Below are the code and all the weights of a small trained network. Each question names an input and a class and asks about switching units off, where a switched-off unit gives its printed mean instead of its output.

import numpy as np


def w(rows, s, z=0):
    codes = np.array(rows[::2]) - 128.0
    scale = np.full(codes.shape[1], s)
    scale[-1] = z or s
    return codes * scale


def norm(h):
    return h / np.sqrt((h * h).mean(-1, keepdims=True) + 1e-5)


def f(y):
    return np.maximum(y, 0)


def log_softmax(a):
    a = a - a.max(-1, keepdims=True)
    return a - np.log(np.exp(a).sum(-1, keepdims=True))


def net(x, mask):
    res = np.array(x, float).reshape(1, 6) / 4 @ E
    u = 0
    for l in range(4):
        y = f(norm(res) @ A[l][:, :-1].T + A[l][:, -1])
        res = res + np.where(mask[u : u + 10], y, B[l][:, -1]) @ B[l][:, :-1]
        u += 10
    return log_softmax(norm(res)[-1] @ U[:, :-1].T + U[:, -1])


A, B = {}, {}
E = w([
[75,105,97,174,76,89,9],'x0',
[97,204,148,143,78,220,173],'x1',
[122,231,131,52,136,118,156],'x2',
[120,76,140,3,44,87,148],'x3',
[248,145,23,74,121,190,169],'x4',
[41,97,144,113,145,250,5],'x5',
],0.0035)
A[0] = w([
[181,82,119,174,251,126,48,108],'0.n1',
[218,176,121,94,146,224,150,91],'0.n2',
[158,169,93,147,83,52,227,52],'0.n3',
[99,140,169,162,190,103,141,61],'0.n4',
[95,175,211,154,196,84,141,102],'0.n5',
[87,196,157,211,149,68,172,2],'0.n6',
[108,96,131,138,123,141,32,92],'0.n7',
[67,31,103,32,116,181,39,106],'0.n8',
[126,104,187,200,168,3,123,102],'0.n9',
[164,203,26,34,83,59,77,136],'0.n10',
],0.0045,0.0042)
B[0] = w([
[141,142,126,168,202,97,130,207],'0.n1',
[63,91,116,141,162,156,195,225],'0.n2',
[131,131,122,136,182,208,46,224],'0.n3',
[131,128,127,149,123,81,143,151],'0.n4',
[130,123,129,170,95,74,184,194],'0.n5',
[105,187,127,146,47,74,134,162],'0.n6',
[134,183,149,156,147,150,102,188],'0.n7',
[166,254,205,142,104,128,137,245],'0.n8',
[105,121,35,166,101,79,186,215],'0.n9',
[142,110,127,94,206,37,137,255],'0.n10',
],0.0058,0.0029)
A[1] = w([
[144,20,37,77,67,109,133,62],'1.n1',
[116,110,138,95,119,124,48,81],'1.n2',
[94,146,143,157,99,156,51,14],'1.n3',
[82,81,166,152,142,166,63,84],'1.n4',
[189,58,47,143,114,109,104,31],'1.n5',
[151,118,179,100,142,116,153,72],'1.n6',
[110,86,202,169,73,160,140,80],'1.n7',
[83,135,125,156,88,157,46,3],'1.n8',
[90,114,165,154,100,130,3,26],'1.n9',
[142,140,169,38,128,114,138,90],'1.n10',
],0.0067,0.0027)
B[1] = w([
[75,3,252,151,134,112,116,197],'1.n1',
[126,182,121,125,134,194,181,165],'1.n2',
[175,170,201,208,45,156,75,201],'1.n3',
[214,151,107,156,105,93,99,208],'1.n4',
[103,78,155,169,210,199,89,195],'1.n5',
[132,140,146,107,101,152,111,188],'1.n6',
[231,161,85,110,146,76,106,202],'1.n7',
[125,143,196,155,77,144,114,191],'1.n8',
[177,204,172,163,77,164,182,234],'1.n9',
[126,142,88,100,89,130,65,253],'1.n10',
],0.0059,0.0024)
A[2] = w([
[119,132,65,56,124,120,138,25],'2.n1',
[169,132,221,85,106,116,134,129],'2.n2',
[99,94,137,136,108,122,44,91],'2.n3',
[106,71,116,56,155,103,156,97],'2.n4',
[137,163,77,127,113,177,184,60],'2.n5',
[118,112,105,124,120,140,124,37],'2.n6',
[107,152,131,2,114,121,111,1],'2.n7',
[95,115,171,183,204,128,101,54],'2.n8',
[137,154,34,49,163,109,131,46],'2.n9',
[90,117,144,134,128,173,74,107],'2.n10',
],0.0062,0.0025)
B[2] = w([
[168,160,72,118,105,98,60,171],'2.n1',
[188,139,100,67,119,119,100,252],'2.n2',
[182,176,123,92,91,157,187,154],'2.n3',
[105,93,164,127,63,149,83,211],'2.n4',
[80,121,172,118,142,178,119,199],'2.n5',
[102,123,145,140,132,125,137,128],'2.n6',
[179,195,2,27,142,170,77,220],'2.n7',
[141,94,63,105,182,118,85,195],'2.n8',
[124,124,56,127,85,110,35,214],'2.n9',
[140,107,46,145,61,121,78,156],'2.n10',
],0.0053,0.0028)
A[3] = w([
[169,141,92,110,125,196,184,141],'3.n1',
[121,137,140,147,131,254,211,2],'3.n2',
[101,69,238,86,112,79,136,102],'3.n3',
[122,62,135,116,139,211,193,59],'3.n4',
[71,97,147,173,185,140,109,62],'3.n5',
[116,157,113,116,166,195,160,111],'3.n6',
[138,45,124,34,138,99,171,113],'3.n7',
[211,137,143,5,90,120,135,66],'3.n8',
[106,141,134,186,98,98,179,28],'3.n9',
[148,114,122,114,116,153,112,94],'3.n10',
],0.0053,0.0022)
B[3] = w([
[32,105,150,71,192,174,127,204],'3.n1',
[1,103,177,73,175,146,254,179],'3.n2',
[127,18,188,77,75,98,120,159],'3.n3',
[52,115,217,113,130,81,196,165],'3.n4',
[208,168,36,103,189,101,80,155],'3.n5',
[67,63,168,119,184,126,128,180],'3.n6',
[73,60,202,66,23,160,39,196],'3.n7',
[129,157,33,10,142,154,82,252],'3.n8',
[213,164,78,25,43,115,139,164],'3.n9',
[101,143,114,117,136,104,128,150],'3.n10',
],0.004,0.0036)
U = w([
[153,103,65,200,227,129,97,143],'0',
[59,129,173,108,173,204,221,138],'1',
[80,140,137,153,89,201,122,1],'2',
[138,150,78,5,100,150,80,159],'3',
[125,11,198,94,83,90,117,130],'4',
[111,157,91,185,86,28,187,128],'5',
[171,216,213,197,36,171,96,155],'6',
],0.013,0.0076)

Each question gives the input, the list of numbers given to net, and the class t.
The units are the neurons (one row each of A and B). Each row of codes is followed by its name. A weight is (code - 128) times the scale printed after its matrix; where a second scale follows, it is the last column's (A, B and U).
mask holds one flag per neuron, layer by layer. A switched-off neuron (its flag False) gives its mean, the last column of its row in B, instead of its output. The means were averaged over made-up inputs and are rounded, as every weight is.
A unit's drop is (log p(t) with every unit on - log p(t) with that unit switched off) / (log p(t) with every unit on - log p(t) with every unit switched off).
The circuit of an input: a set's keep is (log p(t) with only the set's units on - log p(t) with every unit switched off) / (log p(t) with every unit on - log p(t) with every unit switched off). Starting from the 12 units with the biggest drops (on a tie, the unit counted first), units are removed one at a time, each time the one whose removal leaves the highest keep (on an exact tie, the one counted first), for as long as the keep stays at least 0.8.
circuit, biggest first: the units of the circuit, biggest drop first
top k neurons: the k neurons with the biggest drops, biggest first
k most important neurons of layer l: the k neurons of layer l with the biggest drops, biggest first
drop when u is switched off: that unit's drop, to one decimal
input [-6,2,-7,5,3,1], class 4: circuit, biggest first	1.n1
input [3,8,-4,-7,0,-7], class 5: circuit, biggest first	0.n8, 1.n3, 0.n6
input [7,-7,4,3,8,-8], class 4: circuit, biggest first	1.n1, 0.n8
input [8,-4,1,8,7,-4], class 4: top 2 neurons	1.n1, 1.n5
input [-1,-5,-1,-2,4,-8], class 0: circuit, biggest first	0.n3, 1.n5
input [-8,3,-6,-5,-1,8], class 0: circuit, biggest first	2.n8, 1.n4, 0.n1
input [8,-1,-8,-6,-3,0], class 6: top 3 neurons	1.n9, 0.n10, 1.n3
input [-2,0,-8,-1,-5,1], class 0: top 3 neurons	0.n9, 0.n1, 2.n8
input [0,8,1,-1,-2,0], class 1: top 2 neurons	0.n3, 3.n2
input [-6,3,-2,3,2,-5], class 1: top 4 neurons	0.n2, 2.n5, 0.n10, 1.n7
input [-8,-6,-2,4,6,-1], class 4: top 2 neurons	1.n1, 0.n8
input [-2,0,-3,0,6,-8], class 4: 3 most important neurons of layer 0	0.n8, 0.n10, 0.n7
input [3,-7,3,8,0,-6], class 4: drop when 1.n1 is switched off	1.1
input [1,-5,-1,0,2,4], class 6: circuit, biggest first	0.n8
input [8,-8,5,4,-1,-8], class 4: drop when 1.n1 is switched off	0.3
input [0,1,-4,7,7,-6], class 4: drop when 1.n1 is switched off	0.9
input [1,-5,1,0,-5,-3], class 5: drop when 0.n9 is switched off	0.2
input [4,-2,7,-5,1,4], class 6: 2 most important neurons of layer 0	0.n2, 0.n9
